Below is a small trained network, with its code and all its weights. Each question gives an input and a class and asks what happens when units are switched off, that is, made to give their printed mean instead of their output.

import numpy as np


def w(rows, s, z=0):
    codes = np.array(rows[::2]) - 128.0
    scale = np.full(codes.shape[1], s)
    scale[-1] = z or s
    return codes * scale


def f(y):
    return np.maximum(y, 0)


def log_softmax(a):
    a = a - a.max(-1, keepdims=True)
    return a - np.log(np.exp(a).sum(-1, keepdims=True))


def net(x, mask):
    res = np.array(x, float).reshape(1, 6) / 4 @ E
    y = f(res @ A[0][:, :-1].T + A[0][:, -1])
    res = res + np.where(mask, y, B[0][:, -1]) @ B[0][:, :-1]
    return log_softmax(res[-1] @ U[:, :-1].T + U[:, -1])


A, B = {}, {}
E = w([
[222,104,230,155,198,121,108,115,73,59,158],'x0',
[164,115,131,99,97,186,254,181,136,149,153],'x1',
[103,91,97,47,103,248,67,76,19,139,161],'x2',
[163,61,123,226,138,102,186,70,115,193,31],'x3',
[189,221,66,103,106,176,64,153,244,157,146],'x4',
[85,123,110,197,98,102,84,191,25,84,93],'x5',
],0.0088)
A[0] = w([
[131,194,124,133,154,108,152,124,222,169,139,156],'neuron 1',
[192,123,199,140,189,163,157,105,35,87,155,228],'neuron 2',
[115,72,221,105,114,124,18,82,58,102,117,252],'neuron 3',
[69,113,149,196,126,2,195,157,46,88,80,242],'neuron 4',
[130,127,86,124,152,217,154,113,150,212,110,237],'neuron 5',
[209,102,184,119,201,143,104,173,224,119,133,237],'neuron 6',
[87,122,33,112,28,197,113,104,109,131,123,204],'neuron 7',
[135,120,151,139,221,98,100,96,63,23,165,164],'neuron 8',
[49,127,102,232,158,62,202,196,156,110,97,156],'neuron 9',
[205,83,125,204,92,146,237,86,127,200,131,194],'neuron 10',
[78,203,31,86,40,191,112,118,137,145,177,230],'neuron 11',
[135,117,149,85,169,120,100,121,116,66,89,124],'neuron 12',
],0.0078,0.003)
B[0] = w([
[179,150,75,141,120,80,124,84,202,120,126,207],'neuron 1',
[87,172,181,96,161,146,164,129,93,176,255,209],'neuron 2',
[92,193,80,98,189,108,70,136,96,116,73,218],'neuron 3',
[123,97,218,149,110,113,96,128,97,168,46,250],'neuron 4',
[150,141,31,88,76,184,122,110,127,159,160,194],'neuron 5',
[151,129,118,89,100,88,142,57,150,104,205,209],'neuron 6',
[115,80,73,175,92,205,102,188,103,75,52,203],'neuron 7',
[94,179,207,82,211,62,39,102,88,106,144,204],'neuron 8',
[172,64,183,168,123,82,156,162,163,134,44,222],'neuron 9',
[148,176,170,95,86,148,165,68,85,184,103,216],'neuron 10',
[114,136,92,108,35,137,125,239,147,15,65,234],'neuron 11',
[145,104,113,76,178,85,51,106,109,65,138,158],'neuron 12',
],0.0081,0.014)
U = w([
[124,66,199,206,106,53,143,114,129,188,25,178],'0',
[75,77,46,136,36,192,72,186,133,93,78,196],'1',
[227,148,48,95,118,89,160,60,255,139,159,190],'2',
[157,142,108,88,122,227,201,70,70,237,119,2],'3',
[155,125,167,94,171,149,173,156,91,99,229,114],'4',
[76,149,141,98,254,93,50,87,77,136,136,23],'5',
],0.0085,0.0014)

Each question gives the input, the list of numbers given to net, and the class t.
The units are the neurons (one row each of A and B). Each row of codes is followed by its name. A weight is (code - 128) times the scale printed after its matrix; where a second scale follows, it is the last column's (A, B and U).
mask holds one flag per neuron, in row order. A switched-off neuron (its flag False) gives its mean, the last column of its row in B, instead of its output. The means were averaged over made-up inputs and are rounded, as every weight is.
A unit's drop is (log p(t) with every unit on - log p(t) with that unit switched off) / (log p(t) with every unit on - log p(t) with every unit switched off).
most important unit: the unit with the biggest drop
top k neurons: the k neurons with the biggest drops, biggest first
drop when u is switched off: that unit's drop, to one decimal
input [8,8,-7,2,1,-4], class 2: most important unit -> neuron 6
input [6,0,0,5,1,-3], class 5: top 2 neurons -> (neuron 11; neuron 8)
input [2,1,-4,0,1,-1], class 2: top 2 neurons -> (neuron 4; neuron 6)
input [7,5,-8,0,-3,-6], class 2: top 3 neurons -> (neuron 6; neuron 1; neuron 7)
input [2,4,5,-7,-1,-4], class 1: top 3 neurons -> (neuron 11; neuron 7; neuron 10)
input [4,7,-2,0,-6,-5], class 3: top 2 neurons -> (neuron 10; neuron 11)
input [-2,-5,7,8,-2,8], class 5: top 4 neurons -> (neuron 3; neuron 11; neuron 9; neuron 8)
input [4,3,-1,0,-7,5], class 5: top 3 neurons -> (neuron 8; neuron 2; neuron 3)
input [1,4,-6,7,6,1], class 2: top 2 neurons -> (neuron 1; neuron 6)
input [7,6,0,-7,-6,0], class 5: drop when neuron 8 is switched off -> 0.4
input [2,1,2,6,-8,-7], class 3: drop when neuron 10 is switched off -> 0.3
input [7,-6,0,6,-1,6], class 5: drop when neuron 3 is switched off -> 0.0
input [-6,-1,0,-8,-2,-8], class 1: drop when neuron 11 is switched off -> 0.6
input [-7,5,7,7,8,-7], class 1: top neuron -> (neuron 11)
